Below is a small trained network, with its code and all its weights. Each question gives an input and a class and asks what happens when units are switched off, that is, made to give their printed mean instead of their output.

import numpy as np


def w(rows, s, z=0):
    codes = np.array(rows[::2]) - 128.0
    scale = np.full(codes.shape[1], s)
    scale[-1] = z or s
    return codes * scale


def norm(h):
    return h / np.sqrt((h * h).mean(-1, keepdims=True) + 1e-5)


def f(y):
    return np.maximum(y, 0)


def log_softmax(a):
    a = a - a.max(-1, keepdims=True)
    return a - np.log(np.exp(a).sum(-1, keepdims=True))


def net(x, mask):
    res = np.array(x, float).reshape(1, 3) / 4 @ E
    u = 0
    for l in range(2):
        y = f(norm(res) @ A[l][:, :-1].T + A[l][:, -1])
        res = res + np.where(mask[u : u + 8], y, B[l][:, -1]) @ B[l][:, :-1]
        u += 8
    return log_softmax(norm(res)[-1] @ U[:, :-1].T + U[:, -1])


A, B = {}, {}
E = w([
[111,65,131,161,167,196,152,232],'x0',
[195,72,201,183,72,140,149,130],'x1',
[156,153,7,217,123,180,78,145],'x2',
],0.0014)
A[0] = w([
[245,72,194,181,6,158,160,122,2],'L0N0',
[52,144,133,77,152,73,136,143,49],'L0N1',
[234,76,194,198,41,135,142,116,149],'L0N2',
[108,98,117,187,166,156,97,213,55],'L0N3',
[139,178,142,59,100,90,58,40,43],'L0N4',
[88,77,129,73,173,170,148,206,13],'L0N5',
[183,170,60,198,101,125,97,119,76],'L0N6',
[33,145,153,71,203,92,139,193,26],'L0N7',
],0.0024,0.002)
B[0] = w([
[3,139,81,134,189,96,120,114,206],'L0N0',
[140,78,194,119,137,128,147,89,173],'L0N1',
[219,156,167,98,90,156,134,143,252],'L0N2',
[78,168,134,112,157,141,172,144,185],'L0N3',
[58,155,134,198,120,106,165,184,198],'L0N4',
[182,68,142,64,136,111,53,104,175],'L0N5',
[136,58,104,42,155,153,82,105,205],'L0N6',
[195,81,130,146,171,165,149,84,192],'L0N7',
],0.0034,0.0022)
A[1] = w([
[178,90,203,140,67,78,126,186,138],'L1N0',
[33,87,83,147,133,118,130,204,7],'L1N1',
[139,126,41,175,128,181,102,179,118],'L1N2',
[203,206,129,67,29,69,127,95,77],'L1N3',
[101,119,172,117,146,57,237,44,85],'L1N4',
[253,121,134,177,30,156,108,91,46],'L1N5',
[173,167,44,176,75,88,31,47,137],'L1N6',
[154,124,74,216,158,184,175,179,96],'L1N7',
],0.0031,0.002)
B[1] = w([
[124,192,37,144,80,163,187,176,221],'L1N0',
[41,112,83,94,186,37,122,58,151],'L1N1',
[110,167,191,182,91,61,131,97,233],'L1N2',
[202,79,187,179,151,148,62,108,202],'L1N3',
[110,144,60,189,143,124,33,133,243],'L1N4',
[135,64,173,89,243,89,54,127,184],'L1N5',
[90,77,116,39,123,179,253,159,250],'L1N6',
[178,165,170,137,93,80,56,73,195],'L1N7',
],0.0035,0.0024)
U = w([
[32,174,101,171,162,53,65,72,61],'0',
[163,39,157,45,195,158,125,107,250],'1',
[209,171,199,204,55,117,71,123,160],'2',
[144,147,150,114,71,182,235,220,120],'3',
[64,131,52,56,75,155,249,78,2],'4',
],0.014,0.00084)

Each question gives the input, the list of numbers given to net, and the class t.
The units are the neurons (one row each of A and B). Each row of codes is followed by its name. A weight is (code - 128) times the scale printed after its matrix; where a second scale follows, it is the last column's (A, B and U).
mask holds one flag per neuron, layer by layer. A switched-off neuron (its flag False) gives its mean, the last column of its row in B, instead of its output. The means were averaged over made-up inputs and are rounded, as every weight is.
A unit's drop is (log p(t) with every unit on - log p(t) with that unit switched off) / (log p(t) with every unit on - log p(t) with every unit switched off).
The circuit of an input: a set's keep is (log p(t) with only the set's units on - log p(t) with every unit switched off) / (log p(t) with every unit on - log p(t) with every unit switched off). Starting from the 12 units with the biggest drops (on a tie, the unit counted first), units are removed one at a time, each time the one whose removal leaves the highest keep (on an exact tie, the one counted first), for as long as the keep stays at least 0.8.
units of the circuit, in order: the units of the circuit, biggest drop first
unit that matters most: the unit with the biggest drop
top k neurons: the k neurons with the biggest drops, biggest first
drop when u is switched off: that unit's drop, to one decimal
input [-7,8,1], class 1: units of the circuit, in order	[L1N5]
input [0,-1,-8], class 0: units of the circuit, in order	[L1N4; L1N6]
input [7,0,7], class 0: top 2 neurons	[L1N1; L0N2]
input [1,5,-3], class 3: top 3 neurons	[L0N2; L1N0; L0N0]
input [-3,-6,1], class 4: top 2 neurons	[L0N0; L1N6]
input [8,1,2], class 2: top 2 neurons	[L0N0; L1N7]
input [-4,-6,1], class 4: top 2 neurons	[L1N6; L0N0]
input [7,2,-6], class 3: top 3 neurons	[L1N0; L0N6; L1N5]
input [-5,0,3], class 4: top 2 neurons	[L1N6; L0N2]
input [4,2,0], class 3: top 4 neurons	[L0N2; L0N5; L1N4; L1N3]
input [-7,-2,-8], class 0: top 2 neurons	[L0N2; L1N4]
input [0,8,-8], class 2: top 4 neurons	[L1N6; L1N4; L0N2; L0N4]
input [-2,3,8], class 1: units of the circuit, in order	[L1N5; L1N6]
input [6,-3,4], class 0: unit that matters most	L1N1
input [-2,3,-3], class 2: top 2 neurons	[L0N2; L1N3]
input [6,-5,1], class 0: drop when L0N6 is switched off	0.4
input [-6,-7,1], class 4: drop when L0N3 is switched off	0.1
input [-2,-6,-8], class 0: drop when L1N6 is switched off	0.1
